Below is a small trained network, with its code and all its weights. Each question gives an input and a class and asks what happens when units are switched off, that is, made to give their printed mean instead of their output.

import numpy as np


def w(rows, s, z=0):
    codes = np.array(rows[::2]) - 128.0
    scale = np.full(codes.shape[1], s)
    scale[-1] = z or s
    return codes * scale


def f(y):
    return y / 2 * (1 + np.tanh(0.7978845608 * (y + 0.044715 * y**3)))


def log_softmax(a):
    a = a - a.max(-1, keepdims=True)
    return a - np.log(np.exp(a).sum(-1, keepdims=True))


def net(x, mask):
    res = np.array(x, float).reshape(1, 7) / 4 @ E
    y = f(res @ A[0][:, :-1].T + A[0][:, -1])
    res = res + np.where(mask, y, B[0][:, -1]) @ B[0][:, :-1]
    return log_softmax(res[-1] @ U[:, :-1].T + U[:, -1])


A, B = {}, {}
E = w([
[127,128,126],'x0',
[149,182,214],'x1',
[129,128,128],'x2',
[128,128,128],'x3',
[14,114,149],'x4',
[104,250,52],'x5',
[126,128,128],'x6',
],0.017)
A[0] = w([
[44,212,99,70],'n0',
[51,125,157,205],'n1',
[141,194,230,237],'n2',
[122,127,116,103],'n3',
[115,118,163,77],'n4',
[81,216,111,1],'n5',
[246,61,115,209],'n6',
[226,184,71,152],'n7',
[81,249,99,162],'n8',
[162,207,48,117],'n9',
],0.016,0.0093)
B[0] = w([
[160,133,57,216],'n0',
[104,29,145,198],'n1',
[165,151,224,229],'n2',
[129,156,121,128],'n3',
[80,119,160,142],'n4',
[228,125,70,193],'n5',
[197,115,94,203],'n6',
[78,160,170,206],'n7',
[131,249,24,252],'n8',
[18,156,173,214],'n9',
],0.012,0.027)
U = w([
[240,147,91,249],'0',
[249,125,178,88],'1',
[27,153,123,103],'2',
[125,203,166,45],'3',
[97,15,133,109],'4',
[98,81,239,96],'5',
[109,103,39,87],'6',
],0.015,0.02)

Each question gives the input, the list of numbers given to net, and the class t.
The units are the neurons (one row each of A and B). Each row of codes is followed by its name. A weight is (code - 128) times the scale printed after its matrix; where a second scale follows, it is the last column's (A, B and U).
mask holds one flag per neuron, in row order. A switched-off neuron (its flag False) gives its mean, the last column of its row in B, instead of its output. The means were averaged over made-up inputs and are rounded, as every weight is.
A unit's drop is (log p(t) with every unit on - log p(t) with that unit switched off) / (log p(t) with every unit on - log p(t) with every unit switched off).
The circuit of an input: a set's keep is (log p(t) with only the set's units on - log p(t) with every unit switched off) / (log p(t) with every unit on - log p(t) with every unit switched off). Starting from all 10 units, units are removed one at a time, each time the one whose removal leaves the highest keep (on an exact tie, the one counted first), for as long as the keep stays at least 0.8.
units of the circuit, in order: the units of the circuit, biggest drop first
unit that matters most: the unit with the biggest drop
k most important neurons: the k neurons with the biggest drops, biggest first
drop of u: that unit's drop, to one decimal
input [-3,1,7,6,-6,-4,-8], class 1: units of the circuit, in order -> (n8)
input [-6,5,-6,-7,0,4,7], class 3: 2 most important neurons -> (n6 n9)
input [0,0,-6,2,7,-6,-6], class 4: 2 most important neurons -> (n2 n1)
input [-5,-1,-1,6,1,-7,-2], class 4: units of the circuit, in order -> (n8 n2)
input [5,0,4,-8,1,-7,3], class 4: units of the circuit, in order -> (n8 n2)
input [3,2,-8,-7,-8,1,-2], class 3: 2 most important neurons -> (n7 n1)
input [4,0,-5,3,0,2,-6], class 2: 2 most important neurons -> (n6 n5)
input [8,8,5,3,5,2,1], class 0: 2 most important neurons -> (n9 n8)
input [5,5,6,-8,-5,0,-3], class 1: 2 most important neurons -> (n8 n6)
input [6,0,-4,-8,-4,4,7], class 2: 2 most important neurons -> (n9 n2)
input [-4,1,2,-6,-7,-4,8], class 1: 2 most important neurons -> (n8 n0)
input [-7,-4,-8,-7,-1,1,8], class 2: 2 most important neurons -> (n5 n0)
input [2,0,5,-3,-2,8,1], class 2: 4 most important neurons -> (n9 n2 n7 n6)
input [7,-6,7,4,3,-4,-5], class 4: unit that matters most -> n8
input [6,1,7,-4,-4,-5,1], class 1: 3 most important neurons -> (n8 n0 n5)
input [-1,7,3,5,-1,0,6], class 1: drop of n8 -> 0.2
input [-2,0,6,3,5,-3,3], class 4: drop of n7 -> 0.2
input [7,-1,-1,1,-2,1,-3], class 2: drop of n2 -> 0.3
